Below is a small trained network, with its code and all its weights. Each question gives an input and a class and asks what happens when units are switched off, that is, made to give their printed mean instead of their output.

import numpy as np


def w(rows, s, z=0):
    codes = np.array(rows[::2]) - 128.0
    scale = np.full(codes.shape[1], s)
    scale[-1] = z or s
    return codes * scale


def norm(h):
    return h / np.sqrt((h * h).mean(-1, keepdims=True) + 1e-5)


def f(y):
    return np.maximum(y, 0)


def log_softmax(a):
    a = a - a.max(-1, keepdims=True)
    return a - np.log(np.exp(a).sum(-1, keepdims=True))


def net(x, mask):
    res = np.array(x, float).reshape(1, 4) / 4 @ E
    u = 0
    for l in range(3):
        y = f(norm(res) @ A[l][:, :-1].T + A[l][:, -1])
        res = res + np.where(mask[u : u + 5], y, B[l][:, -1]) @ B[l][:, :-1]
        u += 5
    return log_softmax(norm(res)[-1] @ U[:, :-1].T + U[:, -1])


A, B = {}, {}
E = w([
[187,170,251,129,188,68,162,186],'x0',
[126,109,184,97,137,178,111,77],'x1',
[154,23,114,44,102,67,177,120],'x2',
[202,171,60,28,198,177,111,169],'x3',
],0.011)
A[0] = w([
[107,176,188,152,157,212,153,130,174],'L0N1',
[128,96,255,52,143,249,145,7,2],'L0N2',
[129,159,105,112,135,99,177,200,156],'L0N3',
[127,90,182,187,128,65,137,121,100],'L0N4',
[129,183,31,175,89,24,178,207,2],'L0N5',
],0.0082,0.0098)
B[0] = w([
[133,178,84,159,110,83,100,111,253],'L0N1',
[146,29,92,170,175,89,6,178,178],'L0N2',
[135,99,123,130,130,143,76,78,230],'L0N3',
[154,121,92,144,83,138,136,113,206],'L0N4',
[130,49,108,176,200,81,8,178,165],'L0N5',
],0.014,0.0057)
A[1] = w([
[174,74,120,101,84,156,128,102,137],'L1N1',
[191,173,255,154,166,27,150,212,80],'L1N2',
[181,135,160,139,155,140,104,127,67],'L1N3',
[158,113,205,151,172,104,113,165,51],'L1N4',
[122,80,152,42,112,72,161,133,1],'L1N5',
],0.01,0.0075)
B[1] = w([
[85,233,81,173,131,75,99,137,218],'L1N1',
[11,39,23,111,134,254,153,74,255],'L1N2',
[122,141,65,120,82,148,96,71,160],'L1N3',
[98,92,117,104,142,153,99,88,171],'L1N4',
[77,223,181,76,197,52,163,78,154],'L1N5',
],0.0096,0.006)
A[2] = w([
[143,43,127,30,99,37,154,111,65],'L2N1',
[200,167,128,40,197,171,123,153,4],'L2N2',
[82,88,250,183,78,80,154,113,55],'L2N3',
[137,146,66,132,102,100,107,64,249],'L2N4',
[192,155,100,56,151,131,107,140,84],'L2N5',
],0.013,0.0035)
B[2] = w([
[97,253,146,207,172,191,68,102,176],'L2N1',
[146,82,114,166,48,122,178,135,159],'L2N2',
[248,124,61,89,78,144,135,178,165],'L2N3',
[134,106,200,68,168,127,185,139,251],'L2N4',
[139,98,156,203,44,99,124,119,168],'L2N5',
],0.013,0.015)
U = w([
[185,110,111,138,57,134,152,118,154],'0',
[115,254,155,149,160,124,110,106,137],'1',
[55,81,106,76,147,176,163,109,161],'2',
[135,74,97,156,147,110,45,131,179],'3',
[169,103,210,96,182,73,128,152,177],'4',
[121,145,133,94,132,100,120,176,10],'5',
[122,148,130,86,125,94,114,172,2],'6',
],0.026,0.0085)

Each question gives the input, the list of numbers given to net, and the class t.
The units are the neurons (one row each of A and B). Each row of codes is followed by its name. A weight is (code - 128) times the scale printed after its matrix; where a second scale follows, it is the last column's (A, B and U).
mask holds one flag per neuron, layer by layer. A switched-off neuron (its flag False) gives its mean, the last column of its row in B, instead of its output. The means were averaged over made-up inputs and are rounded, as every weight is.
A unit's drop is (log p(t) with every unit on - log p(t) with that unit switched off) / (log p(t) with every unit on - log p(t) with every unit switched off).
The circuit of an input: a set's keep is (log p(t) with only the set's units on - log p(t) with every unit switched off) / (log p(t) with every unit on - log p(t) with every unit switched off). Starting from the 12 units with the biggest drops (on a tie, the unit counted first), units are removed one at a time, each time the one whose removal leaves the highest keep (on an exact tie, the one counted first), for as long as the keep stays at least 0.8.
units of the circuit, in order: the units of the circuit, biggest drop first
most important unit: the unit with the biggest drop
top k neurons: the k neurons with the biggest drops, biggest first
top k neurons in layer l: the k neurons of layer l with the biggest drops, biggest first
drop when u is switched off: that unit's drop, to one decimal
input [2,7,5,-8], class 0: units of the circuit, in order	L2N3
input [7,-8,-2,-6], class 3: top 3 neurons	L0N5, L1N2, L0N4
input [5,-4,6,-6], class 0: top 2 neurons	L2N3, L0N4
input [-1,-7,7,4], class 1: top 2 neurons	L2N1, L0N2
input [-4,-3,8,-7], class 1: units of the circuit, in order	L2N1, L1N2
input [1,7,-5,6], class 3: top 3 neurons in layer 0	L0N2, L0N1, L0N4
input [5,5,0,-1], class 2: top 2 neurons in layer 0	L0N3, L0N5
input [-7,-7,4,-5], class 2: top 3 neurons	L0N2, L2N4, L2N5
input [-7,6,5,7], class 0: top 3 neurons	L1N2, L2N5, L2N2
input [-2,-5,5,4], class 1: top 2 neurons	L2N1, L1N2
input [4,1,5,-5], class 0: top 2 neurons	L2N3, L0N4
input [-3,-1,3,3], class 4: units of the circuit, in order	L1N2, L2N4
input [-4,-3,2,-2], class 2: top 2 neurons in layer 2	L2N5, L2N3
input [-4,4,8,5], class 1: most important unit	L2N1
input [0,8,7,0], class 3: top 2 neurons	L0N2, L2N4
input [6,2,-4,-3], class 2: top 2 neurons	L1N2, L2N1
input [-7,8,2,6], class 3: top 2 neurons	L0N2, L1N2
input [5,0,0,-6], class 0: top 2 neurons	L0N4, L2N3
input [3,-3,-7,-7], class 0: top 3 neurons	L2N3, L2N1, L1N1
input [7,0,-2,1], class 2: top neuron	L1N2
input [-5,-6,-6,-1], class 1: top 4 neurons in layer 2	L2N3, L2N2, L2N5, L2N4
input [4,-6,4,-7], class 0: top 3 neurons	L0N4, L2N3, L0N2
input [-1,8,7,1], class 3: top 2 neurons	L0N2, L2N4
input [2,3,-3,2], class 4: top 2 neurons in layer 2	L2N1, L2N4
input [-7,8,4,-3], class 3: top 3 neurons in layer 1	L1N2, L1N5, L1N3
input [-2,-7,8,-6], class 1: drop when L2N1 is switched off	1.0
input [-2,5,6,-4], class 1: drop when L1N2 is switched off	0.0
input [0,3,6,-1], class 1: drop when L2N1 is switched off	0.3
input [7,-5,3,-1], class 2: drop when L1N2 is switched off	0.8
